The symbols move the points like this.
at | @ § % + ^ *
zeni | bagu nole lago novu nune guku
zada | kaba seri mosu nune lame fime
tusi | sepe dunu gubi tolo zatu zeda
vosi | dipo bule fomo noro mulo novu
kaba | seri suke lame zeni zada mosu
fezi | pesu tolo dunu zune feta sepe
bule | bopi buku vosi depe dipo mulo
fasa | radi novu nole dipo kelo bagu
kelo | fasa radi bagu vosi nole zeni
gino | bizi lena bomo none zune kopa
suke | guku lago kaba nole seri zada
tepi | zeda gubi mote dunu depe noro
mosu | lame zada bevi guku fime pumo
noro | mote depe buku zatu supa bopi
pesu | tolo padi feta gino fezi dunu
nole | kelo fasa zeni mulo bagu nune
supa | noro mote bopi gubi buku bule
nune | zeni bagu guku radi lago suke
seri | suke guku zada bagu kaba lame
gubi | zatu tusi tepi fezi zeda depe
guku | lago nune seri kelo suke kaba
bomo | zune gino padi none kopa tolo
depe | tepi zeda noro sepe mote supa
radi | novu fomo kelo bule fasa nole
dipo | bule bopi mulo mote vosi fomo
lago | nune zeni suke fasa guku seri
sabo | teve pumo none lame none none
feta | fezi pesu sepe bomo dunu tusi
sepe | dunu feta zatu padi tusi gubi
teve | pumo bevi none zada sabo none
padi | kopa bomo pesu lena tolo fezi
bagu | nole kelo nune fomo zeni lago
dunu | feta fezi tusi kopa sepe zatu
fomo | mulo vosi radi buku novu fasa
pumo | bevi fime sabo kaba teve none
lame | zada kaba fime lago mosu bevi
tolo | padi kopa fezi bizi pesu feta
mulo | vosi dipo novu supa fomo radi
zatu | tusi sepe zeda pesu gubi tepi
fime | mosu lame pumo suke bevi teve
lena | none none gino none bizi zune
novu | fomo mulo fasa bopi radi kelo
bopi | buku supa dipo tepi bule vosi
kopa | bomo zune tolo none padi pesu
buku | supa noro bule zeda bopi dipo
mote | depe tepi supa tusi noro buku
zune | gino bizi kopa none bomo padi
bizi | lena none zune none gino bomo
bevi | fime mosu teve seri pumo sabo
zeda | gubi zatu depe feta tepi mote

The rows follow the links: the fewer symbols apart two points are, the more alike their rows tend to be.

Each row is also shifted at random along 7 hidden directions that mean nothing.

Rows with their points:
[  -9,   30,   35,  -91,   21,  119,  107,  -11,   66,  -44,   20,   76,   35,   49,  -40,  -17,  134,  -20,   50,  -29,  -99,  -70,   57,  -46,  -70]
point: dunu
[  75,  -41,   14,   84,   -2,  -57,  -81,  -80, -138,   -2,  -23,   16,   49,  -46,   41,    6,  123,   33,  -11,  -44,   71,  -37,  -63,   77,   90]
point: pumo
[  39,   72,   23,  -28,   -8,   43,  -49,   30,   28,    5, -102,   92,  -10,   68,   30,  -24,  -43,  122,  -35,  -12,    3,  121,  -68,  -73,   88]
point: bopi
[  -7,   42,    2,  -81,   71,   68,   -6,   45,   35,   -2,   13,   21,   -5,  -26,  -80,  -61,  119,   30,   50,  -13,   -4,  135,  -67,  -42,  -96]
point: depe
[ -34,  -10,  -19,   15, -142,  -37,  105,  -76,   74,  -78,  -57, -122,  -10,    4,  -43,  -39, -253,  -12,  -69,   55,  152,  -79,  -40,  -64,   11]
point: padi
[   4,  -33,   36,  136,   68,  -19, -102,   61,  -75,   90,    5,  -62,   21,  -27,   22,   19,    4, -103,  -25,   25,   54,   75,   27,   51,   45]
point: kaba
[  -1,    4,  -30, -102,   36,  -91, -142,  112,   10,   44,   -8,  103, -209,   13,  110,   67,  -64,  164,   35,  -37,   -3,  108,  -67,    0,   59]
point: zada
[  69,   84, -176,  -63,  -38,    9,   28,  -56,  -13,  -65,  -14,  -48,  133,  -34,  -66,  -36,  -46,  157,   12,  274, -101,   78,  -19,   -8,  -79]
point: lena
[  39,   93,  205,   12,  -58,  186,   98, -110,   65,   13, -103,   17,   -5,   45, -110,    2, -104,  -31,  -92,   75,    8,   76,   -8, -136,   17]
point: gino
[  12,   22,  -20,   37,  -22,    8,  -42,   70,   44,  -43, -112,   64,   96,   62,   33, -116,  -78,   75,  -10,  -97,  176,   20, -113,  -56,  126]
point: bule
[ -23,   39,  -33, -170,    2,    5,   -3,  -65,   15,   -1,   50,  -20, -129,  -69,  -89,   51,  -78,  121,   69,  -22, -163,  122,  -85,  -19, -137]
point: tepi
[  66,  -56,   79,  -61,   31,   24,  -25, -171, -134,    4,   81,   19,  -72, -136,  -83,   61,  227,   43,   64,  -72,  -29,   11, -109,   92,  -88]
point: zeni
[  45,   -5,   72,   31,   21,   50, -115,    6,  -59,   62,  -32,  106,  -26,   12,   52,   34, -105,   48,   16,  -57,   -3,   67,  -51,   12,   98]
point: lame
[   8,  -24,   -5,  -74,   95,   37,  -61,  -19,  -86,   44,  106,   80,  -21,  -59,    0,   51,  159,   23,  108,  -86, -192,   51,   -2,   79,  -75]
point: nune
[  40,    8,   64, -154,  -29,   29,   65, -142,    5,  -32,   52,  -22, -158, -103, -142,   47,   51,   88,   26,   89,    7,   36,  -93,   -7, -143]
point: gubi
[ -18,   88,   15,  -30,   -7,  122,   53,  -21,   62,  -31,  -66,   44,   87,   71,  -60,  -84,  -36,   25,   11, -127, -114,  104,  -58, -105,  -10]
point: bizi
[  50,  101,   35,  -45,   44,  -13,  -30,   23,   11,   55,  -58,   -4, -115,   19,  -37,   23,  161,   83,  -72,  123, -116,  214,   37,  -63,   -1]
point: supa
[ -74,  -20,   -6,   30,   -9,  107,   75,   21,   45,    9,   75,  -67,  100,  -19,  -59,  -14, -196, -162,   56,   40,  -23,  -51,   62,   -1, -107]
point: zatu
[-106,  -34, -131,   24,  -61,  -87,  104,  118,  145,  -52,   36, -125,   18,   50,   42,  -22, -173,  -97,  -36,  120,   94, -149,  126,  -22,  -42]
point: fezi

Complete each set of four: the symbols that take the first to the second take the third to the fourth, perhaps in another order.
Answers are names.
[  65,   -8,   37,   92,   50,   26, -113,  -26, -119,   76,   11,    1,   62,  -48,   -2,   20,   24,   -8,   12,   37,    0,   92,  -24,   56,   30]
: [  80,   -1,   89,   35,   -6,   31,  -96,    6,  -39,   45,  -38,   94,  -44,   12,   76,   52,  -96,   46,  -13,   76,   87,    1,  -20,   20,  122]
:: [ -14,   18,   43,   14, -167,  -42,  106, -197,   17,  -53,  -78, -149,  -49,  -38, -115,   -3, -131,   14, -108,   -3,   42,  -10,  -69,  -62,    8]
: fezi

[  -1,   -8,  144,   98,   52,   29,  -93,  110,   12,  127,  -23,   44,  -92,   45,   77,   61,  -95,  -94,  -54,   52,   68,   78,   75,  -12,  106]
: [  19,  -28,  -48,   67,   25,   13, -124,   15,  -98,   20,  -16,   65,  132,    1,   74,  -30, -112,   45,   61, -144,   15,   20,  -98,   59,  100]
:: [  30,   60,   -8,  -42,   -5,   59,  -40,  -55,  -18,   27,  -20,  -22,  -12,  -46,  -85,   -6, -146,   96,    9,   90,  -61,  172,  -89,  -41,  -42]
: buku

[ -34,   31,  100,   98,   61,  103,   11,  -30,  -33,   45,  -24,  -90,  103,  -47, -146, -101,  134, -138,  -25, -132,    8,  157,  -54,  -47,  -60]
: [ -19,   53,   -6,  -20,    1,  -85,  -34,  -17,   -7,   29,  -87,  -43, -105,   13,  -32,    6,   54,   76,  -71, -129, -118,  192,  -60,  -63,   38]
:: [  61,  -39,  117,   50,   19,  -27,  -69, -111, -122,   90,   64,  -93, -125, -127,  -80,  113,   73,  -51,  -35,  124,   15,   89,   -5,   69,  -41]
: kaba

[ -16,   17,  -29,   46,  -49, -117,  -35,   32,   21,  -12,  -92,  -90,  -49,   -7,   -2,  -54,  -36,   53,  -90,  -15,  168,   96,  -95,  -38,   69]
: [   4,   44,   33,   79,   64,  137,   16,  -54,  -69,   60,   17,  -86,  179,  -58, -122,  -44,   85, -116,   12,   50, -128,  128,   38,    1, -107]
:: [  24,  -43,  -33,   28,   -6,  -94,  -93,  -61, -111,   15,   -7,   14,  -24,  -30,   65,   30,   10,   65,   -1, -158,  -34,    7,  -73,   64,   95]
: kaba

[  91,   77,  -41,   -8,   -6,   39,  -66,   47,    7,  -38,  -91,   82,   80,   36,   26,  -68,  -11,  174,  -12,  158,  108,   82,  -76,  -44,   80]
: [ -74,   -9,   86,  -46,    5,   70,  103,   44,  117,   18,   52,  -25, -102,   15,  -38,   30,  -48, -126,    0,   12,   -9,  -42,   94,  -51,  -93]
:: [  52,   56,  210,   76,  -27,   82,   21,  -67,   28,   41, -141,   70,  -46,  101,   21,   31,   18,  -45, -125,  -29,    1,   33,   42,  -97,  158]
: gubi

[ -32,    4,  -26, -149,  -25,  -13,   96,   97,  159,  -61,   35,   41, -167,   38,    7,   27,  -25,   49,   10,  168,   91, -101,   54,  -50,  -79]
: [-100,  -40,    0,  -27,  -65, -141,  131,   48,  141,  -44,    4, -141, -183,   21,  -21,    9,   32, -103,  -96,  -33,   90,  -92,   88,  -58,  -46]
:: [  13,  -81,  -82,  -39,   -3,  -47,  -19,   67,   19,  -43,  106,   32,  -33,  -35,   69,   36,  -55,   22,   74,  195,  168, -187,   46,   80,  -40]
: radi

[  -4,  -42,   51,   11,   32,  -18, -118,   44,  -38,   37,  -11,   57,  -68,  -39,   21,  -20,  -46,   41,   40, -164,  147,   94, -149,   18,   46]
: [ -15,  -39,    2,   30,  148,   59,  -16,  188,   27,   56,   97,   87,   69,   53,   73,   22,  236, -151,   59,  113,  -20,  -70,  212,   57,  -47]
:: [   0,  -48,   -7,  -33,   13,   80,   11,   85,   51,  -42,   34,  176,   76,   69,  125,   -3,  -82,   -9,   96,  -24,   64, -186,   38,   14,   39]
: bopi

[   5,  -26,    0,   52,  110,   25,  -88,  107,  -38,   85,   79,   15,   25,  -25,   36,   42,   62,  -79,   51,   95,  -11,   58,   68,   59,  -31]
: [  29,  -84,  -54,  141,   43,  -76, -112,   30, -120,   15,   56, -125,   98, -129,  -39,  -55,   44,  -71,   14,  110,  263,   16,  -76,  110,  -37]
:: [ -64,  -52, -125,  -46,   64,  -68,  -25,  103,  -14,   18,  120,   34,  -17,   17,  110,   56,   52,  -46,   90,  -73, -189,  -84,  122,   84,  -64]
: bagu

[  21,  -60,  -93,   34,   60,   23,  -34,    5, -109,   12,  127,    2,  163,  -64,    9,    7,   34,  -69,  115,   67,  -61,  -86,   63,  130,  -85]
: [  41,    2,   65,   26,   75,  125,  -85,  -92, -147,  107,   68,   54,   72,  -54,  -35,   73,  -11,  -41,   87,  -66, -251,  102,    9,   70,  -31]
:: [ -11,   18,   10,  -47,  -23,   13,  119,   29,   97,  -44,   24,  -21,  -39,   45,   -5,   30,   54,  -46,  -37,  203,   10, -108,  146,  -37,  -55]
: zatu

[  78,   14,   65,   83,   23,   72,  -93,  -65, -125,   72,  -35,   92,   92,   28,   68,   54,  -25,   12,    9,  -23, -144,   26,   21,   43,  112]
: [  -8,  -68,  -26,  -33,   18,  -46,   -8,  -10,  -28,    6,  107,  -16,  -64,  -55,   23,   76,   44,  -34,   53,   36,   -5,  -92,   38,   89,  -67]
:: [ -21,  -45,   80,  142,   90,   64, -105,  119,  -27,  102,   23,    9,   74,   -8,   11,  -24,  -82, -155,   12,  -14,  107,   51,   21,   31,   42]
: fomo

[ -19,  -30, -120,   61,  -38,  -88,  -10,   31,  -17,  -60,  -43,   14,  114,   52,  104,  -55,   -8,   23,    8, -132,   16, -118,    0,   29,   95]
: [  11,  -22,  -28,  -50,  -71,  -37,   12,  -36,   21,  -39,  -30,  101,  -28,   54,  107,   41, -123,   86,   21,  -69,  -22, -144,  -13,   14,   85]
:: [ -82,  -44,  -57,    3,   38,    6,   29,   80,   57,  -55,   55,  -89,   78,  -74,  -95, -133,   45,  -80,   62,  -91,  202,   -1, -101,    0, -123]
: tepi

[ -67,   34,  -13,  -70,   58,   80,  -14,  125,   85,   19,   31,   27,  -17,   15,  -35,  -42, -111,    2,   67,  -42,  -11,  108,  -29,  -62,  -87]
: [   1,   58,  -61,   -7,  -17,  -54,  -56,   60,   24,   16,  -64,  -36,  -39,   28,   13,   -8, -123,   86,  -45,  100,  -12,  139,  -24,  -49,   47]
:: [  42,   78,  -75,  -42,  -42,   98,  105, -143,  -28,  -68,  -38,   36,  199,   42,  -34,  -33,   43,   61,   22,  -13, -241,  -47,   21,  -13,  -27]
: dunu

[  68,  -21,   -3,   10,   25,  -90, -124,    4,  -78,   43,   -3,    9, -106,  -56,   39,   64,    9,  112,  -27,  144,   73,   91,  -46,   53,   47]
: [  69,   -4,  -44,   43,    8,  -34, -107,  -74, -150,    7,  -10,   49,   88,  -31,   56,    4,   23,   89,   35,  -81,  -52,   19,  -86,   79,   83]
:: [ -45,   52, -124,   12,    0,   72,   58,   68,   71,  -77,  -70,   27,  259,   92,    9, -174,   -2,   13,   48, -187,  -47,   -5,  -39,  -64,   12]
: tolo

[  15,  -38,  -80,   36,  102,   64, -120,  156,  -38,   37,   89,   58,  131,  -35,   55,  -30,  -48,  -25,  122,  152,  102,    0,   17,   87,  -32]
: [  53,   13,    7,  -17,    3,  -70,  -94,  -70, -107,   66,  -11,   65,  -95,    8,   82,  110,   -3,  110,  -21,  -26, -190,   68,   17,   46,   99]
:: [   1,  -63,   25,   34,  -41,  -14,   18,   86,   73,  -46,  -10,   64,  -17,   52,  101,   -4, -104,  -33,  -11,   78,  267, -220,   43,   17,   83]
: nune

[  22,   47,  -46,  -26,  -66,    8,  103, -115,   10,  -92,  -65,  -37,  102,    7,  -69,  -64,  107,   69,  -36,  -12,  -25,  -34,  -37,  -34,  -19]
: [ -36,   64, -184,  -80,   -7, -170,   43,   93,   86,  -58,  -28, -108,  -72,   19,  -10,  -44,  113,  112,  -58,  137,  -31,   91,   27,  -52,  -61]
:: [ -77,  -18,   10,  -43,   23,  -47,  116,   61,  101,   -2,   44,  -78, -110,   22,  -30,   31,  142, -125,  -36,    1,  -90,  -44,  144,  -32, -103]
: tolo

[ -18,   16,   41,  130,  -90,   14,    4, -113,  -54,   41,  -88,  -56,   81,   50,   33,   30, -286,  -64,  -72, -154, -145,   11,   10,  -24,  138]
: [   8,   16,  -76, -182,  -53,  -53,  105, -132,   14,  -92,   19,    6,  -97,  -20,  -59,   20,  123,  138,   44,  -98, -171,  -57,  -46,   -5,  -88]
:: [  81,   41,   30,   55,  -26,   43,   -7,   16,   11,  -28,  -90,  103,  112,   88,   77,  -25,   23,   38,  -40,   82,   64,  -65,   46,  -25,  127]
: dunu

[  76,  -15,  136,  -54,   79,  119,  -75,  -26,  -56,   39,   53,  130,  -62,  -66,  -29,   35,  136,   26,   70,   66,   58,   49,  -62,   44,  -51]
: [ -37,  -77,  -99, -126,   -9,  -49,  -49,   33,    7,   -4,  124,   39, -123,  -54,   67,   90, -200,   80,  122,   16,  -32,  -75,  -21,   85,  -70]
:: [ -35,   40,  -11,   46,  -78,  -59,   91,    3,   86,  -23,  -71, -161,  -22,   23,  -57,  -34, -130,  -51, -126,  139,   95,   23,   43,  -77,    9]
: lena

